Below are the code and all the weights of a small trained network. Each question names an input and a class and asks about switching units off, where a switched-off unit gives its printed mean instead of its output.

import numpy as np


def w(rows, s, z=0):
    codes = np.array(rows[::2]) - 128.0
    scale = np.full(codes.shape[1], s)
    scale[-1] = z or s
    return codes * scale


def f(y):
    return np.maximum(y, 0)


def log_softmax(a):
    a = a - a.max(-1, keepdims=True)
    return a - np.log(np.exp(a).sum(-1, keepdims=True))


def net(x, mask):
    res = np.array(x, float).reshape(1, 8) / 4 @ E
    y = f(res @ A[0][:, :-1].T + A[0][:, -1])
    res = res + np.where(mask, y, B[0][:, -1]) @ B[0][:, :-1]
    return log_softmax(res[-1] @ U[:, :-1].T + U[:, -1])


A, B = {}, {}
E = w([
[44,144,137,59,151,252,65,221,72,130],'x0',
[139,130,119,145,113,144,131,121,137,123],'x1',
[162,116,84,159,70,180,111,97,133,107],'x2',
[106,108,147,104,146,92,125,137,109,130],'x3',
[183,50,6,174,175,112,162,224,162,193],'x4',
[128,110,136,129,136,103,100,136,113,118],'x5',
[116,56,142,128,161,169,151,125,222,58],'x6',
[142,33,171,254,169,197,159,94,52,133],'x7',
],0.0083)
A[0] = w([
[102,161,78,63,104,93,100,157,182,36,73],'n0',
[110,136,103,165,87,220,170,83,211,129,216],'n1',
[115,179,181,157,124,129,126,81,116,64,18],'n2',
[115,173,203,86,116,145,141,51,79,50,1],'n3',
[81,38,184,107,132,145,133,117,254,45,77],'n4',
[52,144,132,112,123,231,67,215,131,128,34],'n5',
[193,141,162,174,93,43,176,78,209,121,64],'n6',
[146,91,180,119,212,149,112,103,188,88,147],'n7',
[175,176,148,161,154,137,156,94,16,137,212],'n8',
[130,38,174,133,205,172,181,113,104,85,103],'n9',
[121,107,164,221,170,179,149,112,50,53,9],'n10',
],0.0085,0.0041)
B[0] = w([
[131,179,165,125,89,154,181,100,201,200,212],'n0',
[157,103,143,75,135,7,76,142,108,123,207],'n1',
[137,57,91,152,176,149,103,179,120,135,181],'n2',
[212,106,52,133,191,113,172,177,179,130,218],'n3',
[96,123,119,74,72,133,102,166,69,164,225],'n4',
[87,128,131,160,177,162,146,54,113,37,237],'n5',
[49,68,115,152,140,166,148,75,79,113,254],'n6',
[139,180,99,84,115,88,124,138,93,85,200],'n7',
[121,164,143,79,72,84,91,143,131,137,223],'n8',
[127,167,136,179,71,91,113,141,172,175,219],'n9',
[123,108,173,141,105,159,156,120,169,189,209],'n10',
],0.011,0.0093)
U = w([
[72,68,172,165,169,163,150,2,97,81,74],'0',
[168,162,192,139,58,160,147,87,179,200,64],'1',
[147,168,122,94,77,105,90,151,48,136,190],'2',
[219,60,43,168,230,150,160,223,164,150,2],'3',
[166,150,152,113,107,88,113,114,95,119,200],'4',
[149,125,158,107,135,105,82,82,116,148,231],'5',
],0.0092,0.0042)

Each question gives the input, the list of numbers given to net, and the class t.
The units are the neurons (one row each of A and B). Each row of codes is followed by its name. A weight is (code - 128) times the scale printed after its matrix; where a second scale follows, it is the last column's (A, B and U).
mask holds one flag per neuron, in row order. A switched-off neuron (its flag False) gives its mean, the last column of its row in B, instead of its output. The means were averaged over made-up inputs and are rounded, as every weight is.
A unit's drop is (log p(t) with every unit on - log p(t) with that unit switched off) / (log p(t) with every unit on - log p(t) with every unit switched off).
The circuit of an input: a set's keep is (log p(t) with only the set's units on - log p(t) with every unit switched off) / (log p(t) with every unit on - log p(t) with every unit switched off). Starting from all 11 units, units are removed one at a time, each time the one whose removal leaves the highest keep (on an exact tie, the one counted first), for as long as the keep stays at least 0.8.
circuit, biggest first: the units of the circuit, biggest drop first
unit that matters most: the unit with the biggest drop
k most important neurons: the k neurons with the biggest drops, biggest first
drop when u is switched off: that unit's drop, to one decimal
input [0,2,5,2,-6,-4,-1,8], class 1: unit that matters most	n10
input [5,-6,-3,3,8,1,8,1], class 2: circuit, biggest first	(n4 n3)
input [7,2,8,-8,4,-4,-7,4], class 4: circuit, biggest first	(n6 n1 n5)
input [-1,1,1,0,-5,8,2,8], class 1: 2 most important neurons	(n10 n9)
input [-6,-6,4,-4,-8,7,8,-2], class 2: 2 most important neurons	(n4 n7)
input [4,-8,-5,8,-6,2,7,2], class 4: 4 most important neurons	(n4 n7 n3 n5)
input [-5,7,4,-2,-8,-8,-7,-3], class 3: circuit, biggest first	(n3 n2)
input [4,2,7,7,4,4,8,4], class 2: circuit, biggest first	(n4 n7)
input [-1,1,0,-5,-2,-6,1,6], class 1: 3 most important neurons	(n10 n9 n5)
input [0,3,4,-6,-6,-8,1,6], class 5: 3 most important neurons	(n1 n8 n0)
input [6,-6,0,8,-3,1,-6,-3], class 4: circuit, biggest first	(n6 n4 n5)
input [2,-2,-5,-6,-6,-2,-2,5], class 3: 2 most important neurons	(n3 n2)
input [-6,1,8,1,8,-3,-4,-8], class 1: 3 most important neurons	(n0 n3 n5)
input [-7,3,0,0,3,-6,-4,-2], class 0: unit that matters most	n6
input [6,4,-2,7,-1,5,7,1], class 2: 2 most important neurons	(n4 n6)
input [5,-1,8,-5,7,3,4,-8], class 1: 2 most important neurons	(n0 n3)
input [-1,-4,-3,5,-8,3,6,7], class 3: 3 most important neurons	(n3 n2 n0)
input [5,-8,1,4,-4,3,6,3], class 2: 4 most important neurons	(n4 n6 n7 n9)
input [-2,-1,2,-3,-8,4,-2,-8], class 1: 2 most important neurons	(n0 n1)
input [-3,4,1,0,1,4,7,-4], class 2: circuit, biggest first	(n4)
input [7,7,8,8,6,-7,8,-2], class 2: drop when n6 is switched off	0.2
input [8,-5,4,1,7,-3,2,1], class 0: drop when n5 is switched off	0.9
input [1,-3,6,-7,3,-8,-2,6], class 5: drop when n0 is switched off	0.9
